Below are the code and all the weights of a small trained network. Each question names an input and a class and asks about switching units off, where a switched-off unit gives its printed mean instead of its output.

import numpy as np


def w(rows, s, z=0):
    codes = np.array(rows[::2]) - 128.0
    scale = np.full(codes.shape[1], s)
    scale[-1] = z or s
    return codes * scale


def f(y):
    return np.maximum(y, 0)


def log_softmax(a):
    a = a - a.max(-1, keepdims=True)
    return a - np.log(np.exp(a).sum(-1, keepdims=True))


def net(x, mask):
    res = np.array(x, float).reshape(1, 7) / 4 @ E
    y = f(res @ A[0][:, :-1].T + A[0][:, -1])
    res = res + np.where(mask, y, B[0][:, -1]) @ B[0][:, :-1]
    return log_softmax(res[-1] @ U[:, :-1].T + U[:, -1])


A, B = {}, {}
E = w([
[137,167,62,158,123,98,182,114,156,101],'x0',
[95,75,153,146,92,187,177,124,171,63],'x1',
[175,176,120,79,139,111,89,160,125,41],'x2',
[115,201,220,131,104,203,107,37,144,135],'x3',
[104,176,131,117,3,103,123,116,193,169],'x4',
[154,132,77,172,79,133,169,211,134,179],'x5',
[99,146,67,252,82,103,135,88,142,228],'x6',
],0.012)
A[0] = w([
[116,89,79,135,157,49,143,166,156,122,115],'neuron 1',
[83,94,197,157,116,164,91,62,141,170,129],'neuron 2',
[214,122,154,214,147,155,119,149,118,96,74],'neuron 3',
[139,83,89,146,164,76,126,102,84,177,3],'neuron 4',
[102,108,56,124,134,90,119,157,145,106,23],'neuron 5',
[137,122,95,205,253,114,102,86,37,209,103],'neuron 6',
[143,102,49,123,137,66,188,181,97,126,62],'neuron 7',
[205,137,72,176,154,154,148,163,123,117,69],'neuron 8',
[173,72,21,140,128,101,109,170,145,101,179],'neuron 9',
[85,46,128,152,191,184,189,128,140,124,53],'neuron 10',
[97,7,109,142,166,150,167,184,94,122,108],'neuron 11',
[121,94,184,70,181,108,107,138,110,70,96],'neuron 12',
[128,136,128,144,156,140,157,95,115,134,29],'neuron 13',
[97,141,162,67,80,56,31,103,130,251,190],'neuron 14',
[129,111,158,70,210,146,71,162,111,56,101],'neuron 15',
[164,105,164,55,180,134,111,135,84,45,83],'neuron 16',
],0.012,0.005)
B[0] = w([
[57,144,103,169,160,143,73,138,127,96,200],'neuron 1',
[34,150,115,188,173,150,119,133,110,140,238],'neuron 2',
[89,147,102,132,151,146,114,177,114,166,159],'neuron 3',
[94,132,171,144,130,138,154,77,148,125,185],'neuron 4',
[91,116,110,116,154,114,131,140,81,170,173],'neuron 5',
[12,67,124,90,254,193,147,42,127,135,253],'neuron 6',
[76,151,95,199,155,173,111,100,149,136,218],'neuron 7',
[92,141,114,201,105,130,110,134,103,108,186],'neuron 8',
[68,108,175,158,163,202,148,133,97,182,227],'neuron 9',
[194,139,82,154,131,97,115,173,106,151,188],'neuron 10',
[205,186,94,177,16,122,111,192,152,153,210],'neuron 11',
[164,96,132,77,133,47,127,169,167,118,203],'neuron 12',
[155,99,139,145,167,72,90,132,103,101,146],'neuron 13',
[140,129,75,192,92,185,149,220,112,141,254],'neuron 14',
[168,47,129,21,134,126,156,86,76,101,219],'neuron 15',
[163,77,88,67,175,63,119,87,124,99,219],'neuron 16',
],0.0089,0.018)
U = w([
[7,125,116,160,127,180,145,131,130,133,253],'0',
[134,104,121,15,143,106,143,113,128,115,121],'1',
[173,144,103,156,83,134,140,198,124,142,67],'2',
[82,213,201,116,57,124,159,5,205,112,9],'3',
],0.012,0.0053)

Each question gives the input, the list of numbers given to net, and the class t.
The units are the neurons (one row each of A and B). Each row of codes is followed by its name. A weight is (code - 128) times the scale printed after its matrix; where a second scale follows, it is the last column's (A, B and U).
mask holds one flag per neuron, in row order. A switched-off neuron (its flag False) gives its mean, the last column of its row in B, instead of its output. The means were averaged over made-up inputs and are rounded, as every weight is.
A unit's drop is (log p(t) with every unit on - log p(t) with that unit switched off) / (log p(t) with every unit on - log p(t) with every unit switched off).
The circuit of an input: a set's keep is (log p(t) with only the set's units on - log p(t) with every unit switched off) / (log p(t) with every unit on - log p(t) with every unit switched off). Starting from the 12 units with the biggest drops (on a tie, the unit counted first), units are removed one at a time, each time the one whose removal leaves the highest keep (on an exact tie, the one counted first), for as long as the keep stays at least 0.8.
circuit, biggest first: the units of the circuit, biggest drop first
unit that matters most: the unit with the biggest drop
k most important neurons: the k neurons with the biggest drops, biggest first
drop when u is switched off: that unit's drop, to one decimal
input [6,2,5,-2,1,-6,2], class 1: circuit, biggest first	neuron 2; neuron 14
input [-6,-4,-2,-5,-5,7,-6], class 1: unit that matters most	neuron 15
input [2,-4,4,6,3,-3,-1], class 2: circuit, biggest first	neuron 6; neuron 9
input [-4,7,-4,-6,1,8,-3], class 2: 2 most important neurons	neuron 11; neuron 6
input [8,4,-6,3,7,-3,-5], class 3: circuit, biggest first	neuron 14; neuron 6
input [4,8,-1,1,6,-3,0], class 3: circuit, biggest first	neuron 14; neuron 6; neuron 9
input [-6,-3,1,-1,7,-3,5], class 2: circuit, biggest first	neuron 6; neuron 14
input [-2,8,4,-6,-6,1,3], class 2: 2 most important neurons	neuron 11; neuron 10
input [1,-6,2,3,6,3,1], class 2: drop when neuron 6 is switched off	0.1
input [3,1,-4,5,4,3,-4], class 3: drop when neuron 6 is switched off	0.3
input [1,8,-7,-7,-5,-8,1], class 2: drop when neuron 11 is switched off	0.7
